In the rows, 128 means zero.
Group, then class
[126 139 121 139 116 149 117 114 168 149 148 115 129 135 116 137 135 141
  95 130 128 132 135 101 116 129 134 100  95 138 100 108 129 139  90  79
 125 130 147 125 135 119 124 107 154 134 125  81 180 120 119 111 122 127
 123 118 112 126 167 190 137 204 127 121 117 126 118 134 130 140 142 121
 134 107 117 121 150 171 173 119 127 140  90 146 179 169 130 141 118 137
 119 156 106 110 136 159  46 148 110 120 145 133 198 143  82 147  79  81
 132  83 197 128 123 230 128 127 147 137 110 121 146 160 133 122 120 230
 141 173 119 144] -> j56/X
[165 125 129 142 147 160 126 140 133 146 129 196 120  46 145 125 130 126
 121 129 122  95 125 136 122 151 112 129 106 123 114 128 136 132 110 128
 140  97 117 135  95 115 117 117 126 136 137  73 161 117 105 134 135 123
  93  80 121 125 146 151 139 108 134 125 127 114 146 142 105 124 128 134
 120  68 123 139 169 197 161 120 118 119 148 154 158 146 161 117 132 136
 109 131 107 111 136 192  51 121 126 139 139 133 183 105 107 137 111 153
 123 120 146 155 139 164 129 125 126 136 111 115 124 202 127 141 119 221
 120  69 104 143] -> J241/Z
[150 127 130 143 126 159 120 136 127 136 126 166 129 106 111 122 138 134
 112 134 131 105 129 100 110 148 137 125 107 130 126 124 112 136 114  88
 124 117 125 131 122 116 123 128 127 137 134  85 144 128 107 121 115 114
  89  88 112 128 150 173 122 126 126 120 124 117 114 126 111 126 128 154
 186  93 119 128 148 195 157 115 156 155 123 119 183 134 147 125 152 134
 101 128 109  92 138 164  84 132 128 151 116 126 154 121 105 141 120 139
 125 116 197 135 130 184 149 125 131 128 112 111 111 158 127 104 125 194
 132 120 119 150] -> J672/L
[143 128 138 143 135 130 133 127 132 127 133 112 133 139  99 122 151 127
  78 116 120  92 129 112  98 146 130 137 113 123 138  81 110 119 128  94
 114 119 140 114 122 124 133 127 126 133 137 115 154 122 126 118 128 117
 122 110 122 135 152 167 151 110 134 125 142 138 125 131 115 154 112 134
 116 115 115 122 141 152 154 122 131 126 143 142 161 141 136 131 156 130
  96 139 118  81 147 149 141 143 117 114 107 133 145 123 113 127 105 133
 127 121 178 146 119 187 146 129 140 127 121 131 134 124 124 114 116 169
 134 114 140 149] -> J672/B
[139 131 128 131 123 151 115 132 158 146 149 114 124 156  97 146 154 139
  53 140 150 130 143  81 123 165 131  98 119 134 117 112 119 150 101  84
 133 132 136 124 142 125 136 105 158 140 174 104 168 126 132  99 113 108
 121 150 117 137 168 200 163 238 129 125 117 129 104 140 202 143 147 142
 128 221 119 122 180 164 162 120 137 127 113 174 167 144 106 114 106 144
 110 157 100  45 119 159  87 156 138 118 132 132 177 171  74 146  23  46
 122 104 216 152 158 252 155 121 139 131 109 106 100 131 138 114 105 239
 131 184 108 172] -> j56/U
[112 134 117 134 123 124 109 138 164 140 127 118 122 163 105 135 120 134
  98 125 132 113 129  78  99 174 130 115 120 130 130 126 122 130  76 105
 116 125 138 120 133 122 124 110 175 141 114 133 165 123 124 121 125 109
 117 119 124 129 145 158 126 184 126 140 130 136 138 131 170 137 132 126
 114 134 119 106 143 187 144 139 128 137 113 149 208 166 131 103  92 137
  98 158 110  76 134 139 112 160 107 119 168 112 196 127 103 127  60  80
 112  80 167 131 125 213 121 120 148 128  80 113 117 107 137 113 124 129
 145 136 121 146] -> j56/S
[134 133 119 138 128 119 111 129 144 143 132 135 122 190 111 141 122 152
 103 133 133 126 131 108 128 119 130 105 118 138 104 123 129 141  92 105
 122 132 129 126 139 111 126 112 167 128 121 126 157 126 141 116 128 118
 121 135 113 121 144 162 120 197 140 112 125 129 127 121 160 117 138 130
 132 174 115 122 148 101 149 134 138 138 109 145 158 161 134 124 103 141
  91 152 125  94 147 139 111 164 119 138 150 136 179 143  92 139  28  40
 126  95 193 116 142 203 133 133 143 114 110 104 114  89 131 126 130 154
 130 146 127 140] -> j56/S
[139 123 118 128 133 153 117 139 131 145 131 152 127  90 151 131 131 132
 123 119 135 131 182 140 132 113 121 109 128 128 109 123 126 125 129 117
 122 117 131 119 141 116 144 107 129 119 164 106 122 130 141 118 134 131
 118 115 116 141 133 149 139 153 127 126 133 129 137 134 101 139 122 132
 140 150 117 124 128 143 134 109 165 103 124 145 165 122 116 118 147 123
 138 153 124 119 124 150  93 105 126 134 127 131 127 139 110 134 147 122
 116 131  86 123 139 160 135 136 141 169 125 116 121 132 129 130 127 226
 125 138 129 116] -> J374/M
[152 129 119 134 132 160 115 127 127 149 159 168 115 105 119 128 128 133
 122 117 132 128 132 144 141 111 136  89 103 132  89 132 111 140 131 102
 141  92 126 128 133 105 127 112 134 128 145  91 120 142 134 133 117 134
  95 102 120 122 138 181 140 167 142 132 127 132 130 125 104 141 130 149
 144  99 121 138 136 116 149 120 131 124 139 131 168 163 114 127 149 138
 156 138  99  88 150 163  59  92 132 132 113 131 167 144  90 153 143 124
 106 123  90 130 133 162 135 133 141 133 121 127 115 139 107 134 126 252
 134 148 134 145] -> J374/D
[156 127 116 138 120 154 104 129 127 153 137 121 125 103 144 130 151 134
 125 147 127 112 130 134 138 236 134 101 127 127 102 130 116 145 126  99
 134  83 145 126 139 123 122 100 123 129 152 138 168 126 151 129 108 114
  94 114 110 122 172 177 167 191 136 112 128 125 124 130 105 171 121 150
 150 172 110 153 155 189 158 118 151 111 123 177 180 160 113 128 175 131
 113 149 108  91 140 157  90 106 116 127 125 130 136 153  84 155  57 106
 120 117 131 133 140 236 123 130 144 133 128 102 117 148 123 127 131 252
 126 133 110 113] -> J374/M
[148 124 130 160 125 169 111 150 204 135 119 252 102 175 150 113 122 143
 138 168 137 112 139 122 220 157 130  80 130 134  88 173 130 131  31  95
 117 100 119 132 112  85 130 124 180 159  97  26 134 121 125 131  92 122
  94   4 115 135 146 181 128 129 123 109 100 161 152 130 120 123 125 147
 133  58  90 138 165 250 163 117 171 166 104 173 230 167 167 135  83 150
  42 143 103 141 155 196  18 199  53 152 172 127 181 105  58 119  14 132
 122  34 193 118 148 177 168 120 135 149  97  84 121 252 130 153 119 250
 103  70  98 127] -> J241/G
[136 108 129 133 132 135 125 139 142 136 129 162 129  95 118 123 131 128
 114 112 121  94 121  95 123 151 122 109 125 133 111 130 129 122 131 103
 142 130 118 126 128 112 134 120 124 154 155  80 180 129 130 127 123 126
  94 114 114 112 150 185 159 117 132 122 134 125 123 133 120 121 135 158
 132  95 122 136 166 211 155 112 138 109 115 144 167 134 133 126 123 131
 138 122 112 101 139 158  94 142 123 130 115 119 154 132  96 138  90 143
 128 100 187 161 138 193 147 113 137 126 119 115 106 199 137 124 119 200
 115 123 106 139] -> J241/F
[132 128 131 141 138 116 118 147 115 137 122 151 123 144  99 127 132 141
 109 121 122  64 132 110  86 139 126 141 118 134 130 146 107 100 125  95
 107 127 126 115 128 114 126 143 122 132 130 105 156 116 144 129 127 115
 123 114 121 126 137 152 122 108 119 119 144 136 124 132 106 126 125 134
 133 102 118 122 136 114 158 119 138 120 137 137 196 142 148 135 139 134
  87 130 120  83 158 153 133 150 119 130 115 122 138 129 111 119  75 132
 127 113 186 150 120 195 139 127 128 133 119 123 128 108 127 131 127 138
 124  91 128 135] -> J672/L
[136 136 102 152 118 125 118 131 144 136 129 143 120 140 119 131 129 135
 111 111 126 135 124 102 125 140 133 109 111 133 121 139 128 136  88 108
 122 135 131 121 120 130 126 112 150 141 109 105 164 120 152 124 121 118
 116 121 120 152 140 151 127 185 123 141 121 124 127 125 142 132 132 114
 137 123 130 135 142 126 154 124 110 140 112 153 155 165 132 130  98 135
 109 152 112  93 148 144  76 153 115 112 142 140 179 139  98 138  63 102
 130  83 181 139 121 190 129 129 140 131 110 124 123 144 138 124 125 159
 138 131 124 152] -> j56/U
[139 131 118 134 134 153 118 143 145 138 130 196 110 101 130 136 121 123
 130 140 124 102 129 123 167 141 127 107  53 126 112 139 133 130  85 107
 137 110 139 123 134 114 127 120 150 127 131  72 134 132 127 140 124 117
 101  71 119 136 142 148 130 138 131 128 108 142 136 141 122 121 127 148
 128  60 122 141 152 204 140 118 106 131 143 157 136 140 140 130 108 134
 123 135 112 128 142 167  53 132  98 108 143 128 201 113  96 127 103 142
 124 105 118 130 138 125 148 117 135 141 111 110 127 222 124 137 119 208
 137  88 123 138] -> J241/Z
[125 136 111 121 124 146 117 134 160 136 150 126 135 135 113 142 131 138
  98 122 129 133 145 110 133 148 129 111 115 127 134 105 129 131  78 104
 126 135 131 107 136 122 118 125 154 141 111  92 173 125 142 119 122 118
 122 120 120 126 145 165 141 201 133 127 116 127 116 137 165 140 161 134
 131 146 117 122 119 164 157 130 127 136 104 150 165 176 120 124 106 143
 104 151 107  94 132 145  59 144 119 128 142 129 195 148  85 152  58  72
 135  86 196 141 132 223 126 124 143 136 104 123 116 152 144 111 127 184
 142 164 105 159] -> j56/S
[121 134 126 131 117 150 122 134 164 137 134 108 139 130 105 131 156 129
 105 127 138 140 118 143 141 149 132 107 112 131 117 115 112 134  79  98
 124 108 143 134 128 125 110 119 142 134  91  80 174 115 152 138 124 124
 137  97 126 106 144 157 139 162 135 113 134 124 111 137 150 142 147 115
 126  90 127 125 125 195 181 124 140 149 115 128 173 179 157 129 141 137
  99 144 100  96 147 158  37  82 115 117 133 129 146 160  95 135  53 119
 134  76 198 138 110 232 118 118 141 132 105 124 126 169 133 107 115 196
 137 155 135 155] -> j56/X
[135 137 132 130 130 126 131 140 119 128 125 124 138 157  95 124 136 131
 115 131 124 116 130  97  91 138 120 127 133 133 159 133 114 128 127 108
 100 125 123 131 130 118 138 131 122 133 129 128 134 133 138 110 121 120
 126 113 130 129 139 161 117 112 123 126 135 122 124 127 113 134 112 132
 111 127 129 117 133 154 147 126 154 122 128 132 166 133 141 127 150 131
  96 123 123  88 127 131 158 150 110 111 116 120 113 132 127 124  95 126
 123 124 195 123 128 178 145 126 122 130 133 118 129 114 127 110 122 104
 127 133 136 126] -> J672/L
[144 124 152 148 140 148 117 148 146 135 131 200 116 174 107 121 126 148
 106 114 111 102 133  79 138 143 129 114 145 130 100 137 110 137 135 106
 123 125 124 129 131 103 153 134 151 134 171 119 104 136 126 102 108 122
  96 111 116 125 143 217 131 121 133 123 117 119 124 121 125 127 133 157
 146 122 126 134 179 143 148 117 151 114 138 126 176  82 109 119  74 112
 150 137 111  70 124 180 185 144 120 115 120 115 156 136 100 166 157 103
 104 120 121 130 153 166 165 139 142 127 126 127 110 139 121 123 109 218
 116 145 122 152] -> J241/G
[146 139 144 145 134 160 119 136 138 146 134 166 135 134 117 168 136 132
 103 102 117  84 118 119 125 154 129 117 125 131 131 138  73 142 122  95
 129 103 128 131 133 111 132 124 138 167 140  89 138 138 132 114 115 123
 113  82 111 126 155 193 147 110 130 128 135 131 141 130 105 136 122 137
 116  98 112 129 157 159 158 121 126 114 156 149 195 142 132 127 144 126
 113 149 106  60 149 173 146 124 131 114 103 132 158 134  98 139 126 135
 120 129 143 132 140 203 149 123 128 131 119 123 119 131 128 117 116 212
 127 125 119 143] -> J672/B
[126 125 104 124 145 128 116 118 139 139 140 105 128 131 117 129 138 133
 104 121 133 132 124 113 114 173 136 100 113 133 113 106 120 134  98  96
 130 121 138 124 137 120 124 108 140 132 118 112 170 127 103  89 129 112
 125 127 116 122 148 162 136 192 128 122 128 135 113 130 150 126 148 128
 132 137 122 125 142 160 153 123 118 133 113  99 162 158 116 117 124 134
 120 148 105  72 138 129  59 114 138 114 132 130 188 135  97 147  98  99
 131 109 177 145 124 219 116 120 143 131 112 123 109 114 142 116 110 170
 133 174 141 156] -> j56/X
[142 136 105 127 122 157 105 126 145 156 141 182 124  79 153 119 133 134
 124 112 118 120 135 152 144 121 134  71 120 130  91 142 128 141 122 112
 139 104 126 129 139 116 131 114 142 129 150  75 149 133 140 119 120 121
 110 101 118 128 137 160 148 173 135 129  69 128 110 132 103 129 120 148
 138 129 125 135 143 133 150 121 137 108 134 146 167 182 125 118 164 133
 155 147 110 114 138 173  60  91 133 134 121 141 174 136  94 141 133 133
 122 129 105 145 132 163 129 133 136 141 119 116 111 163 120 142 129 252
 127 133 103 137] -> J374/M
[147 112 119 129 129 158 131 150 128 144 128 175 126  97 131 136 107 136
 120 130 122 113 131 126 119 139 128 126 108 143 117 106 121 128 115 106
 126 101 128 123 117  88 128 124 145 137 122  82 165 127 133 120 126 116
  99 107 118 125 144 171 157 125 123 133 131 124 124 122 107 129 128 150
 123  46 118 135 150 143 161 113 126 130 142 145 152 150 147 125 129 123
 110 149 108 103 169 175 117 132 129 131 129 127 185 118  97 136 109 124
 124 118 170 144 124 174 114 123 132 131 130 136 112 159 130 134 114 187
 125 110 120 136] -> J241/F
[127 129 133 137 134 144 131 140 165 140 131 187 121 128 126 129 130 138
  93 128 124 102 156  81 117 144 133 123 117 131 114 125 128 127 142 105
 131 126 121 133 125 110 140 124 147 136 154 101 147 152 117 116 116 132
  98 101 129 124 147 192 130 114 122 129 136 144 122 125 120 120 132 147
 125  69 119 132 166 185 146 118 127 131 148 121 131 112 132 132 102 140
 145 129 106  55 119 176 125 133 129 131 120 128 193 123  98 128 147 133
 100 129 119 147 134 147 146 120 129 134 125 124 111 166 124 121 119 201
 133 134 123 148] -> J241/F
